Below is a small trained network, with its code and all its weights. Each question gives an input and a class and asks what happens when units are switched off, that is, made to give their printed mean instead of their output.

import numpy as np


def w(rows, s, z=0):
    codes = np.array(rows[::2]) - 128.0
    scale = np.full(codes.shape[1], s)
    scale[-1] = z or s
    return codes * scale


def norm(h):
    return h / np.sqrt((h * h).mean(-1, keepdims=True) + 1e-5)


def f(y):
    return np.maximum(y, 0)


def log_softmax(a):
    a = a - a.max(-1, keepdims=True)
    return a - np.log(np.exp(a).sum(-1, keepdims=True))


def net(x, mask):
    res = np.array(x, float).reshape(1, 6) / 4 @ E
    u = 0
    for l in range(3):
        y = f(norm(res) @ A[l][:, :-1].T + A[l][:, -1])
        res = res + np.where(mask[u : u + 10], y, B[l][:, -1]) @ B[l][:, :-1]
        u += 10
    return log_softmax(norm(res)[-1] @ U[:, :-1].T + U[:, -1])


A, B = {}, {}
E = w([
[92,165,76,90,74],'x0',
[182,125,119,97,104],'x1',
[156,248,163,164,123],'x2',
[128,129,128,127,129],'x3',
[128,129,124,130,131],'x4',
[130,93,107,229,47],'x5',
],0.015)
A[0] = w([
[250,140,108,94,76,63],'0.n0',
[126,163,112,168,97,74],'0.n1',
[89,109,100,170,119,203],'0.n2',
[138,73,98,91,124,37],'0.n3',
[150,141,102,188,111,52],'0.n4',
[143,149,161,114,135,84],'0.n5',
[148,187,152,119,141,178],'0.n6',
[251,84,138,84,103,103],'0.n7',
[216,65,238,157,161,1],'0.n8',
[162,132,109,84,77,119],'0.n9',
],0.013,0.0078)
B[0] = w([
[1,162,205,180,132,191],'0.n0',
[130,78,119,105,183,169],'0.n1',
[116,94,206,75,175,246],'0.n2',
[103,66,123,97,163,164],'0.n3',
[159,67,159,65,133,161],'0.n4',
[157,69,104,137,131,154],'0.n5',
[106,71,143,99,169,255],'0.n6',
[19,122,195,160,157,211],'0.n7',
[157,140,42,224,246,199],'0.n8',
[53,135,108,169,184,185],'0.n9',
],0.0093,0.006)
A[1] = w([
[156,107,99,183,115,81],'1.n0',
[135,80,113,98,101,20],'1.n1',
[76,146,168,162,133,98],'1.n2',
[98,108,170,129,192,239],'1.n3',
[100,143,130,80,47,68],'1.n4',
[64,146,83,120,99,183],'1.n5',
[163,108,112,188,45,2],'1.n6',
[92,173,55,91,61,2],'1.n7',
[127,100,137,202,44,87],'1.n8',
[180,252,171,169,116,185],'1.n9',
],0.018,0.005)
B[1] = w([
[180,176,133,117,131,139],'1.n0',
[155,107,99,152,112,141],'1.n1',
[68,136,153,105,129,176],'1.n2',
[107,171,117,145,54,253],'1.n3',
[149,126,153,187,146,147],'1.n4',
[134,141,168,190,158,175],'1.n5',
[219,146,172,66,99,138],'1.n6',
[192,112,110,212,189,145],'1.n7',
[174,161,186,61,100,158],'1.n8',
[97,2,61,106,129,178],'1.n9',
],0.016,0.017)
A[2] = w([
[158,194,41,132,155,173],'2.n0',
[71,132,139,97,91,172],'2.n1',
[121,100,124,106,212,164],'2.n2',
[145,154,142,112,6,141],'2.n3',
[134,187,141,6,182,109],'2.n4',
[183,151,105,189,178,20],'2.n5',
[109,129,176,128,219,172],'2.n6',
[103,136,56,200,76,165],'2.n7',
[131,49,42,98,81,96],'2.n8',
[111,146,69,73,148,4],'2.n9',
],0.014,0.0035)
B[2] = w([
[155,158,131,103,144,146],'2.n0',
[112,118,161,86,179,255],'2.n1',
[183,101,112,158,145,176],'2.n2',
[147,198,86,88,153,208],'2.n3',
[222,152,200,102,1,168],'2.n4',
[130,166,135,144,194,158],'2.n5',
[170,143,135,175,69,195],'2.n6',
[137,167,126,95,189,227],'2.n7',
[144,113,120,86,226,208],'2.n8',
[164,134,146,175,93,153],'2.n9',
],0.015,0.0083)
U = w([
[228,165,189,63,77,115],'0',
[131,11,98,67,166,143],'1',
[133,166,144,117,152,238],'2',
[169,157,138,233,163,102],'3',
[131,166,137,106,146,220],'4',
[58,151,185,112,97,106],'5',
[88,192,18,110,72,24],'6',
[116,109,8,136,28,7],'7',
],0.016,0.012)

Each question gives the input, the list of numbers given to net, and the class t.
The units are the neurons (one row each of A and B). Each row of codes is followed by its name. A weight is (code - 128) times the scale printed after its matrix; where a second scale follows, it is the last column's (A, B and U).
mask holds one flag per neuron, layer by layer. A switched-off neuron (its flag False) gives its mean, the last column of its row in B, instead of its output. The means were averaged over made-up inputs and are rounded, as every weight is.
A unit's drop is (log p(t) with every unit on - log p(t) with that unit switched off) / (log p(t) with every unit on - log p(t) with every unit switched off).
The circuit of an input: a set's keep is (log p(t) with only the set's units on - log p(t) with every unit switched off) / (log p(t) with every unit on - log p(t) with every unit switched off). Starting from the 12 units with the biggest drops (on a tie, the unit counted first), units are removed one at a time, each time the one whose removal leaves the highest keep (on an exact tie, the one counted first), for as long as the keep stays at least 0.8.
circuit, biggest first: the units of the circuit, biggest drop first
most important unit: the unit with the biggest drop
k most important neurons: the k neurons with the biggest drops, biggest first
k most important neurons of layer l: the k neurons of layer l with the biggest drops, biggest first
input [1,8,4,-5,-2,-1], class 5: most important unit => 0.n0
input [-6,3,8,1,3,-7], class 1: 2 most important neurons => [1.n9 0.n2]
input [8,6,-5,-7,-1,7], class 3: 3 most important neurons => [1.n7 1.n5 1.n4]
input [-2,-5,-2,3,-2,-5], class 0: 2 most important neurons => [1.n9 1.n5]
input [-7,-6,-3,-8,6,-8], class 0: circuit, biggest first => [2.n4 1.n5 1.n9]
input [1,3,-6,4,-8,-2], class 4: 2 most important neurons of layer 0 => [0.n6 0.n7]
input [6,7,-2,-3,2,6], class 5: 3 most important neurons => [0.n0 0.n9 0.n2]
input [-7,-1,-6,-3,6,6], class 3: 4 most important neurons of layer 1 => [1.n9 1.n0 1.n6 1.n2]
input [-8,4,-4,-6,-4,-4], class 3: 2 most important neurons => [0.n8 1.n9]
input [-8,-8,3,-4,7,-2], class 3: circuit, biggest first => [0.n8 2.n6]
input [0,7,-6,-4,4,-1], class 5: 3 most important neurons of layer 0 => [0.n7 0.n0 0.n9]
input [-7,1,6,3,-3,-5], class 3: 2 most important neurons => [0.n8 0.n6]
input [-4,8,-1,2,4,-6], class 5: 3 most important neurons => [0.n7 1.n3 0.n0]
input [6,7,5,6,1,2], class 5: circuit, biggest first => [0.n0]
input [-3,-8,-6,6,3,-7], class 5: circuit, biggest first => [1.n3 2.n8]
input [6,0,2,-2,-2,-7], class 0: 2 most important neurons => [2.n4 0.n6]
input [6,-4,3,-4,1,2], class 3: 2 most important neurons => [0.n7 0.n8]
input [6,-8,8,6,-6,-4], class 1: 2 most important neurons => [1.n9 0.n7]
input [7,-1,6,-2,1,4], class 3: 4 most important neurons => [1.n7 1.n5 0.n8 1.n4]
input [-4,7,6,-1,0,-8], class 0: most important unit => 0.n6
input [4,1,-6,8,6,5], class 2: circuit, biggest first => [1.n9 2.n7]
input [0,-4,-6,5,-8,3], class 4: 4 most important neurons => [1.n9 0.n6 2.n3 2.n7]
input [-7,-1,-3,-1,-7,-7], class 0: 4 most important neurons of layer 1 => [1.n9 1.n5 1.n7 1.n4]
input [-8,8,-7,4,-4,-6], class 3: 3 most important neurons of layer 1 => [1.n9 1.n8 1.n2]
